Below is a small trained network, with its code and all its weights. Each question gives an input and a class and asks what happens when units are switched off, that is, made to give their printed mean instead of their output.

import numpy as np


def w(rows, s, z=0):
    codes = np.array(rows[::2]) - 128.0
    scale = np.full(codes.shape[1], s)
    scale[-1] = z or s
    return codes * scale


def f(y):
    return y / 2 * (1 + np.tanh(0.7978845608 * (y + 0.044715 * y**3)))


def log_softmax(a):
    a = a - a.max(-1, keepdims=True)
    return a - np.log(np.exp(a).sum(-1, keepdims=True))


def net(x, mask):
    res = np.array(x, float).reshape(1, 6) / 4 @ E
    y = f(res @ A[0][:, :-1].T + A[0][:, -1])
    res = res + np.where(mask, y, B[0][:, -1]) @ B[0][:, :-1]
    return log_softmax(res[-1] @ U[:, :-1].T + U[:, -1])


A, B = {}, {}
E = w([
[110,182,98],'x0',
[146,154,124],'x1',
[26,31,73],'x2',
[89,92,98],'x3',
[69,218,116],'x4',
[207,227,1],'x5',
],0.0065)
A[0] = w([
[14,136,222,4],'neuron 0',
[32,161,74,117],'neuron 1',
[103,127,128,25],'neuron 2',
[159,114,153,177],'neuron 3',
[142,167,107,128],'neuron 4',
[143,106,151,126],'neuron 5',
[136,79,167,156],'neuron 6',
[144,97,155,124],'neuron 7',
[107,127,126,1],'neuron 8',
[129,75,73,149],'neuron 9',
[181,126,152,167],'neuron 10',
[10,150,171,27],'neuron 11',
[76,18,41,92],'neuron 12',
[146,122,143,180],'neuron 13',
[149,199,93,67],'neuron 14',
[140,196,83,21],'neuron 15',
],0.014,0.0038)
B[0] = w([
[63,58,143,211],'neuron 0',
[230,17,98,198],'neuron 1',
[95,145,52,115],'neuron 2',
[149,126,170,158],'neuron 3',
[176,131,123,184],'neuron 4',
[129,139,157,142],'neuron 5',
[105,190,169,185],'neuron 6',
[124,153,163,151],'neuron 7',
[97,143,35,111],'neuron 8',
[163,24,149,183],'neuron 9',
[168,89,180,174],'neuron 10',
[92,56,128,179],'neuron 11',
[75,2,156,255],'neuron 12',
[143,124,157,149],'neuron 13',
[189,148,103,225],'neuron 14',
[154,173,72,211],'neuron 15',
],0.029,0.0075)
U = w([
[8,240,2,32],'0',
[200,152,100,115],'1',
[100,98,147,135],'2',
[156,154,197,72],'3',
[171,153,115,153],'4',
[26,219,19,35],'5',
[125,175,176,255],'6',
],0.0088,0.0067)

Each question gives the input, the list of numbers given to net, and the class t.
The units are the neurons (one row each of A and B). Each row of codes is followed by its name. A weight is (code - 128) times the scale printed after its matrix; where a second scale follows, it is the last column's (A, B and U).
mask holds one flag per neuron, in row order. A switched-off neuron (its flag False) gives its mean, the last column of its row in B, instead of its output. The means were averaged over made-up inputs and are rounded, as every weight is.
A unit's drop is (log p(t) with every unit on - log p(t) with that unit switched off) / (log p(t) with every unit on - log p(t) with every unit switched off).
The circuit of an input: a set's keep is (log p(t) with only the set's units on - log p(t) with every unit switched off) / (log p(t) with every unit on - log p(t) with every unit switched off). Starting from the 12 units with the biggest drops (on a tie, the unit counted first), units are removed one at a time, each time the one whose removal leaves the highest keep (on an exact tie, the one counted first), for as long as the keep stays at least 0.8.
circuit, biggest first: the units of the circuit, biggest drop first
unit that matters most: the unit with the biggest drop
k most important neurons: the k neurons with the biggest drops, biggest first
drop when u is switched off: that unit's drop, to one decimal
input [6,0,3,0,-6,7], class 1: unit that matters most -> neuron 0
input [-6,7,-7,5,-7,2], class 6: circuit, biggest first -> (neuron 1; neuron 12)
input [-7,-2,-7,-8,1,0], class 3: circuit, biggest first -> (neuron 10; neuron 3)
input [-8,7,2,-1,-4,-2], class 3: circuit, biggest first -> (neuron 0; neuron 6; neuron 7)
input [6,0,4,-2,-1,3], class 1: circuit, biggest first -> (neuron 0; neuron 1)
input [-6,-1,-7,7,2,-4], class 6: 2 most important neurons -> (neuron 12; neuron 1)
input [1,8,0,0,-6,1], class 6: 2 most important neurons -> (neuron 1; neuron 12)
input [8,1,-5,-8,-8,-6], class 6: 3 most important neurons -> (neuron 1; neuron 9; neuron 12)
input [-3,-7,-7,-2,-8,-6], class 3: 2 most important neurons -> (neuron 10; neuron 3)
input [-2,2,-6,0,-7,-1], class 3: drop when neuron 10 is switched off -> 0.2
input [8,6,2,-6,-5,0], class 6: drop when neuron 1 is switched off -> 0.6
input [1,-5,-2,-4,-5,-5], class 3: drop when neuron 15 is switched off -> 0.1
